Below is a small trained network, with its code and all its weights. Each question gives an input and a target symbol and asks what happens when units are switched off, that is, made to give their printed mean instead of their output.

import numpy as np


def w(rows, s, z=0):
    codes = np.array(rows[::2]) - 128.0
    scale = np.full(codes.shape[1], s)
    scale[-1] = z or s
    return codes * scale


def f(y):
    return y / 2 * (1 + np.tanh(0.7978845608 * (y + 0.044715 * y**3)))


def softmax(a):
    e = np.exp(a - a.max(-1, keepdims=True))
    return e / e.sum(-1, keepdims=True)


def log_softmax(a):
    a = a - a.max(-1, keepdims=True)
    return a - np.log(np.exp(a).sum(-1, keepdims=True))


def net(x, mask):
    ids = ['αδζηπτψ'.index(c) for c in x.split()]
    T = len(ids)
    res = E[ids] + P[:T]
    r = res
    for j in range(3):
        rows = slice(2 * j, 2 * j + 2)
        q, k, v = (r @ M[0][rows].T for M in (Q, K, V))
        z = softmax(np.where(np.tri(T) > 0, q @ k.T / 2**0.5, -1e9)) @ v
        o = O[0][rows]
        res = res + np.where(mask[j], z, o[:, -1]) @ o[:, :-1]
    y = f(res @ A[0][:, :-1].T + A[0][:, -1])
    res = res + np.where(mask[3:19], y, B[0][:, -1]) @ B[0][:, :-1]
    return log_softmax(res[-1] @ U[:, :-1].T + U[:, -1])


Q, K, V, O, A, B = {}, {}, {}, {}, {}, {}
E = w([
[54,48,156],'α',
[22,82,100],'δ',
[111,212,226],'ζ',
[157,12,185],'η',
[177,125,1],'π',
[178,107,114],'τ',
[37,132,26],'ψ',
],0.0092)
P = w([
[212,1,117],'0',
[149,52,121],'1',
[125,82,119],'2',
[116,104,115],'3',
[108,116,114],'4',
[102,127,112],'5',
[97,136,111],'6',
[94,144,110],'7',
[91,151,110],'8',
[89,156,111],'9',
],0.0051)
Q[0] = w([
[85,99,166],'head 1',
[123,67,118],'head 1',
[189,169,135],'head 2',
[126,186,89],'head 2',
[4,49,60],'head 3',
[121,171,6],'head 3',
],0.023)
K[0] = w([
[76,95,140],'head 1',
[127,91,86],'head 1',
[193,139,105],'head 2',
[127,128,69],'head 2',
[24,29,74],'head 3',
[144,152,5],'head 3',
],0.024)
V[0] = w([
[81,198,198],'head 1',
[226,185,107],'head 1',
[124,98,254],'head 2',
[130,169,64],'head 2',
[215,101,236],'head 3',
[104,9,84],'head 3',
],0.0079)
O[0] = w([
[19,93,123,55],'head 1',
[151,75,73,10],'head 1',
[109,23,109,147],'head 2',
[156,191,120,75],'head 2',
[153,254,148,118],'head 3',
[13,121,80,248],'head 3',
],0.007,0.0014)
A[0] = w([
[63,231,96,203],'neuron 1',
[136,119,118,253],'neuron 2',
[144,181,62,122],'neuron 3',
[112,47,99,46],'neuron 4',
[75,77,39,122],'neuron 5',
[170,166,87,69],'neuron 6',
[186,41,118,163],'neuron 7',
[71,198,100,183],'neuron 8',
[6,151,188,161],'neuron 9',
[137,175,199,115],'neuron 10',
[127,146,129,80],'neuron 11',
[235,164,177,50],'neuron 12',
[124,126,167,123],'neuron 13',
[123,128,133,96],'neuron 14',
[80,171,73,123],'neuron 15',
[136,69,220,55],'neuron 16',
],0.014,0.0044)
B[0] = w([
[165,141,213,198],'neuron 1',
[207,103,159,181],'neuron 2',
[112,206,111,150],'neuron 3',
[6,91,136,178],'neuron 4',
[135,135,15,244],'neuron 5',
[102,177,150,133],'neuron 6',
[91,36,167,179],'neuron 7',
[100,144,215,177],'neuron 8',
[217,194,152,255],'neuron 9',
[79,130,43,193],'neuron 10',
[102,135,123,117],'neuron 11',
[112,83,17,165],'neuron 12',
[111,149,120,144],'neuron 13',
[113,136,122,121],'neuron 14',
[117,184,179,157],'neuron 15',
[45,235,131,163],'neuron 16',
],0.025,0.0072)
U = w([
[73,142,2,126],'α',
[163,209,163,189],'δ',
[130,120,158,167],'ζ',
[54,134,182,195],'η',
[125,131,142,50],'π',
[199,80,119,189],'τ',
[122,137,141,3],'ψ',
],0.0081,0.0034)

Each question gives the input, a string of symbols that net reads in full, and the target symbol t.
The units are the heads (2 rows each of Q, K, V and O) and the neurons (one row each of A and B). Each row of codes is followed by its name. A weight is (code - 128) times the scale printed after its matrix; where a second scale follows, it is the last column's (O, A, B and U).
mask holds one flag per unit, heads first, then neurons. A switched-off unit (its flag False) gives its mean, the last column of its rows in O or B, instead of its output. The means were averaged over made-up inputs and are rounded, as every weight is.
A unit's drop is (log p(t) with every unit on - log p(t) with that unit switched off) / (log p(t) with every unit on - log p(t) with every unit switched off).
The circuit of an input: a set's keep is (log p(t) with only the set's units on - log p(t) with every unit switched off) / (log p(t) with every unit on - log p(t) with every unit switched off). Starting from the 12 units with the biggest drops (on a tie, the unit counted first), units are removed one at a time, each time the one whose removal leaves the highest keep (on an exact tie, the one counted first), for as long as the keep stays at least 0.8.
circuit, biggest first: the units of the circuit, biggest drop first
unit that matters most: the unit with the biggest drop
top k neurons: the k neurons with the biggest drops, biggest first
heads that matter: for each layer, one digit per head in row order, 1 if its drop is at least 0.15 and else 0, layers parted by /
drop of u: that unit's drop, to one decimal
input α η τ ψ α, target δ: circuit, biggest first : neuron 9; head 3
input π δ δ, target δ: circuit, biggest first : head 1; neuron 9
input η τ π ζ ζ η δ τ δ, target δ: unit that matters most : neuron 9
input ζ ζ α α δ π ψ π η α, target δ: top 2 neurons : neuron 9; neuron 10
input ζ η α π ζ α ψ ψ, target δ: top 3 neurons : neuron 15; neuron 1; neuron 8
input π π ψ η, target η: heads that matter : 110
input ζ δ π π ζ η, target η: top 2 neurons : neuron 5; neuron 16
input ζ δ α η π π, target δ: top 2 neurons : neuron 10; neuron 12
input ζ ψ τ τ π π, target δ: top 4 neurons : neuron 10; neuron 12; neuron 3; neuron 15
input π π δ δ ψ ζ ψ, target δ: top 4 neurons : neuron 15; neuron 1; neuron 10; neuron 8
input α ψ ζ, target α: drop of neuron 12 : 0.8
input η η ψ ζ ζ η δ ζ π α, target α: drop of neuron 1 : 0.4
input τ π η ζ, target α: drop of neuron 9 : 0.0
input π ζ ζ π τ, target τ: drop of neuron 8 : 0.1
